Here is a tiny trained network, its code and every weight. The questions are about switching its units off for an input and a class, where a switched-off unit gives its printed mean instead of its output.

import numpy as np


def w(rows, s, z=0):
    codes = np.array(rows[::2]) - 128.0
    scale = np.full(codes.shape[1], s)
    scale[-1] = z or s
    return codes * scale


def norm(h):
    return h / np.sqrt((h * h).mean(-1, keepdims=True) + 1e-5)


def f(y):
    return y / 2 * (1 + np.tanh(0.7978845608 * (y + 0.044715 * y**3)))


def log_softmax(a):
    a = a - a.max(-1, keepdims=True)
    return a - np.log(np.exp(a).sum(-1, keepdims=True))


def net(x, mask):
    res = np.array(x, float).reshape(1, 3) / 4 @ E
    u = 0
    for l in range(2):
        y = f(norm(res) @ A[l][:, :-1].T + A[l][:, -1])
        res = res + np.where(mask[u : u + 16], y, B[l][:, -1]) @ B[l][:, :-1]
        u += 16
    return log_softmax(norm(res)[-1] @ U[:, :-1].T + U[:, -1])


A, B = {}, {}
E = w([
[130,131,73,90,30,97,121,66,139],'x0',
[103,125,253,90,119,206,147,56,187],'x1',
[119,124,89,124,93,224,102,116,54],'x2',
],0.0058)
A[0] = w([
[121,128,179,150,148,173,135,138,103,106],'0.n0',
[128,134,13,141,130,130,144,155,94,112],'0.n1',
[118,134,104,115,12,67,133,49,157,102],'0.n2',
[132,133,127,139,117,138,147,144,139,103],'0.n3',
[122,116,164,137,192,44,132,160,165,1],'0.n4',
[148,138,215,134,153,161,110,158,153,6],'0.n5',
[113,114,81,124,84,183,123,93,105,152],'0.n6',
[128,125,52,155,212,125,140,218,71,34],'0.n7',
[124,123,2,119,40,37,113,111,132,25],'0.n8',
[111,128,186,122,78,132,170,43,124,94],'0.n9',
[130,134,15,146,151,45,130,181,107,233],'0.n10',
[129,116,137,118,76,208,119,92,131,162],'0.n11',
[118,122,155,120,136,31,128,112,156,116],'0.n12',
[110,107,69,129,173,106,127,165,90,92],'0.n13',
[113,122,213,129,205,117,122,135,155,68],'0.n14',
[135,132,37,125,132,112,106,177,88,93],'0.n15',
],0.0091,0.003)
B[0] = w([
[101,128,128,58,117,120,135,76,165,167],'0.n0',
[66,144,135,176,106,207,170,153,130,202],'0.n1',
[189,144,142,82,45,98,152,94,157,217],'0.n2',
[123,125,129,131,128,124,130,129,129,125],'0.n3',
[157,253,167,106,112,101,142,121,86,181],'0.n4',
[156,77,129,112,171,138,152,123,139,171],'0.n5',
[144,153,156,159,72,112,119,139,84,183],'0.n6',
[128,138,148,101,182,166,63,165,170,215],'0.n7',
[175,113,120,50,195,66,172,96,195,228],'0.n8',
[118,152,106,114,181,131,60,192,129,192],'0.n9',
[113,28,62,162,86,118,53,110,152,254],'0.n10',
[119,165,158,144,82,165,62,122,138,197],'0.n11',
[151,98,113,190,84,144,183,165,152,177],'0.n12',
[115,102,114,121,140,132,96,156,138,175],'0.n13',
[103,95,190,134,143,78,147,134,147,192],'0.n14',
[66,132,99,155,126,175,143,160,127,199],'0.n15',
],0.019,0.0097)
A[1] = w([
[160,142,155,148,134,140,107,152,123,94],'1.n0',
[143,157,106,147,156,95,112,132,90,17],'1.n1',
[144,60,50,110,134,100,166,57,109,7],'1.n2',
[183,169,112,95,137,52,107,112,29,71],'1.n3',
[80,110,81,179,176,160,102,146,103,77],'1.n4',
[107,112,43,144,135,173,84,158,106,65],'1.n5',
[111,120,149,118,214,160,84,125,96,44],'1.n6',
[130,176,85,133,58,175,78,116,74,105],'1.n7',
[142,145,130,159,130,149,145,141,142,88],'1.n8',
[96,132,91,167,106,144,154,119,132,127],'1.n9',
[161,187,148,103,82,112,151,66,80,133],'1.n10',
[103,133,140,203,136,102,109,146,94,99],'1.n11',
[118,149,140,99,120,129,115,146,95,101],'1.n12',
[78,107,150,100,193,122,121,120,115,48],'1.n13',
[131,171,165,181,149,102,248,145,29,79],'1.n14',
[93,102,93,170,157,165,92,158,90,62],'1.n15',
],0.015,0.002)
B[1] = w([
[139,170,111,81,101,166,245,64,86,165],'1.n0',
[151,110,155,86,121,99,93,120,147,112],'1.n1',
[98,47,94,151,105,103,164,171,42,197],'1.n2',
[107,146,161,143,121,107,173,150,208,147],'1.n3',
[187,204,144,144,187,189,86,112,122,223],'1.n4',
[212,203,92,135,204,119,160,132,124,254],'1.n5',
[97,64,145,116,145,117,141,101,157,204],'1.n6',
[115,48,73,145,110,128,112,137,57,240],'1.n7',
[131,118,143,47,136,18,11,79,112,126],'1.n8',
[185,81,153,105,148,77,116,100,144,156],'1.n9',
[98,162,189,133,168,192,98,162,62,210],'1.n10',
[145,147,162,82,99,179,155,136,149,145],'1.n11',
[160,92,141,174,128,132,165,120,118,146],'1.n12',
[68,109,87,133,126,175,121,85,153,188],'1.n13',
[85,217,120,252,148,53,122,85,52,166],'1.n14',
[139,209,112,150,164,127,48,172,156,221],'1.n15',
],0.022,0.0072)
U = w([
[122,113,139,123,58,209,64,135,5,144],'0',
[84,205,174,215,182,44,173,89,80,141],'1',
[43,40,167,83,183,162,137,66,194,144],'2',
[202,197,201,68,76,99,158,171,169,133],'3',
[113,150,81,109,143,110,147,109,102,1],'4',
[193,193,56,164,253,179,46,175,167,143],'5',
[186,7,16,116,95,46,192,155,147,146],'6',
],0.012,0.008)

Each question gives the input, the list of numbers given to net, and the class t.
The units are the neurons (one row each of A and B). Each row of codes is followed by its name. A weight is (code - 128) times the scale printed after its matrix; where a second scale follows, it is the last column's (A, B and U).
mask holds one flag per neuron, layer by layer. A switched-off neuron (its flag False) gives its mean, the last column of its row in B, instead of its output. The means were averaged over made-up inputs and are rounded, as every weight is.
A unit's drop is (log p(t) with every unit on - log p(t) with that unit switched off) / (log p(t) with every unit on - log p(t) with every unit switched off).
The circuit of an input: a set's keep is (log p(t) with only the set's units on - log p(t) with every unit switched off) / (log p(t) with every unit on - log p(t) with every unit switched off). Starting from the 12 units with the biggest drops (on a tie, the unit counted first), units are removed one at a time, each time the one whose removal leaves the highest keep (on an exact tie, the one counted first), for as long as the keep stays at least 0.8.
units of the circuit, in order: the units of the circuit, biggest drop first
most important unit: the unit with the biggest drop
top k neurons: the k neurons with the biggest drops, biggest first
top k neurons in layer l: the k neurons of layer l with the biggest drops, biggest first
drop of u: that unit's drop, to one decimal
input [5,2,-8], class 3: units of the circuit, in order -> (0.n2)
input [-5,2,6], class 2: top 4 neurons in layer 0 -> (0.n2; 0.n4; 0.n5; 0.n12)
input [-8,0,7], class 2: top 2 neurons in layer 0 -> (0.n10; 0.n0)
input [3,2,-4], class 3: top 2 neurons -> (0.n10; 0.n2)
input [-4,2,5], class 0: top 4 neurons in layer 0 -> (0.n7; 0.n8; 0.n11; 0.n9)
input [5,6,-4], class 3: top 2 neurons in layer 1 -> (1.n2; 1.n13)
input [-8,-1,-5], class 1: top 2 neurons -> (0.n4; 0.n10)
input [-2,7,-8], class 1: top 3 neurons in layer 0 -> (0.n10; 0.n7; 0.n4)
input [-8,5,-5], class 1: top 2 neurons -> (0.n10; 1.n14)
input [2,-5,-3], class 6: top 2 neurons in layer 0 -> (0.n8; 0.n9)
input [-2,4,3], class 2: top 2 neurons in layer 0 -> (0.n2; 0.n10)
input [0,-1,-6], class 1: top 2 neurons in layer 0 -> (0.n4; 0.n7)
input [5,5,-4], class 3: drop of 1.n2 -> 0.2
input [8,7,7], class 0: drop of 1.n12 -> 0.0
input [7,2,2], class 3: most important unit -> 0.n8
input [-8,-2,-6], class 3: drop of 0.n7 -> 0.2
input [4,-2,5], class 6: drop of 0.n8 -> 0.1
input [1,-4,-5], class 6: top 2 neurons -> (0.n8; 0.n9)
input [6,1,-2], class 3: top 2 neurons -> (0.n2; 0.n10)
input [1,5,-5], class 3: most important unit -> 0.n9
